Below is a small trained network, with its code and all its weights. Each question gives an input and a class and asks what happens when units are switched off, that is, made to give their printed mean instead of their output.

import numpy as np


def w(rows, s, z=0):
    codes = np.array(rows[::2]) - 128.0
    scale = np.full(codes.shape[1], s)
    scale[-1] = z or s
    return codes * scale


def f(y):
    return y / 2 * (1 + np.tanh(0.7978845608 * (y + 0.044715 * y**3)))


def log_softmax(a):
    a = a - a.max(-1, keepdims=True)
    return a - np.log(np.exp(a).sum(-1, keepdims=True))


def net(x, mask):
    res = np.array(x, float).reshape(1, 4) / 4 @ E
    y = f(res @ A[0][:, :-1].T + A[0][:, -1])
    res = res + np.where(mask, y, B[0][:, -1]) @ B[0][:, :-1]
    return log_softmax(res[-1] @ U[:, :-1].T + U[:, -1])


A, B = {}, {}
E = w([
[106,216,119,167,119,193,219,196,219,225],'x0',
[99,130,152,59,66,86,204,69,68,197],'x1',
[218,2,195,53,114,101,238,145,130,170],'x2',
[58,153,139,99,12,231,129,83,202,135],'x3',
],0.0093)
A[0] = w([
[94,182,132,125,100,104,138,195,124,197,204],'N0',
[78,164,165,132,109,254,163,116,185,213,250],'N1',
[61,153,98,132,142,129,64,56,118,111,174],'N2',
[165,66,232,96,137,113,114,107,102,120,251],'N3',
[80,148,72,133,86,110,58,138,118,105,77],'N4',
[179,108,132,160,151,110,113,197,213,101,10],'N5',
],0.0081,0.0014)
B[0] = w([
[155,139,88,108,133,187,158,124,178,138,180],'N0',
[172,123,78,46,74,197,152,118,175,204,255],'N1',
[127,130,149,155,107,91,85,74,70,53,203],'N2',
[159,117,9,72,140,188,147,127,175,154,217],'N3',
[81,163,151,147,88,162,111,98,80,102,188],'N4',
[169,100,141,180,140,137,143,169,114,165,189],'N5',
],0.013,0.011)
U = w([
[147,93,37,29,103,210,231,108,199,192,211],'0',
[163,93,203,194,194,65,190,241,103,158,105],'1',
[35,146,162,162,91,142,79,2,73,32,4],'2',
],0.0069,0.0015)

Each question gives the input, the list of numbers given to net, and the class t.
The units are the neurons (one row each of A and B). Each row of codes is followed by its name. A weight is (code - 128) times the scale printed after its matrix; where a second scale follows, it is the last column's (A, B and U).
mask holds one flag per neuron, in row order. A switched-off neuron (its flag False) gives its mean, the last column of its row in B, instead of its output. The means were averaged over made-up inputs and are rounded, as every weight is.
A unit's drop is (log p(t) with every unit on - log p(t) with that unit switched off) / (log p(t) with every unit on - log p(t) with every unit switched off).
The circuit of an input: a set's keep is (log p(t) with only the set's units on - log p(t) with every unit switched off) / (log p(t) with every unit on - log p(t) with every unit switched off). Starting from all 6 units, units are removed one at a time, each time the one whose removal leaves the highest keep (on an exact tie, the one counted first), for as long as the keep stays at least 0.8.
units of the circuit, in order: the units of the circuit, biggest drop first
unit that matters most: the unit with the biggest drop
k most important neurons: the k neurons with the biggest drops, biggest first
drop when u is switched off: that unit's drop, to one decimal
input [2,1,-3,-7], class 1: 2 most important neurons -> [N1 N3]
input [5,-1,-7,-4], class 2: units of the circuit, in order -> [N3 N2]
input [2,7,-4,-8], class 1: unit that matters most -> N1
input [0,8,-5,1], class 2: 2 most important neurons -> [N3 N2]
input [-1,6,-5,4], class 2: 2 most important neurons -> [N2 N3]
input [6,-6,8,-6], class 1: 2 most important neurons -> [N1 N5]
input [1,-7,8,-6], class 1: 3 most important neurons -> [N1 N5 N0]
input [3,1,-3,-8], class 1: 2 most important neurons -> [N1 N3]
input [-1,1,-1,-7], class 1: 2 most important neurons -> [N1 N0]
input [-2,-6,-4,-6], class 2: 2 most important neurons -> [N4 N2]
input [0,-4,4,-6], class 1: drop when N5 is switched off -> 0.2
input [-5,8,-6,-4], class 2: drop when N1 is switched off -> 0.0
input [-1,-3,0,0], class 1: drop when N3 is switched off -> 0.1
input [5,4,-4,-7], class 1: unit that matters most -> N1
input [-2,-8,0,4], class 2: drop when N1 is switched off -> 0.1
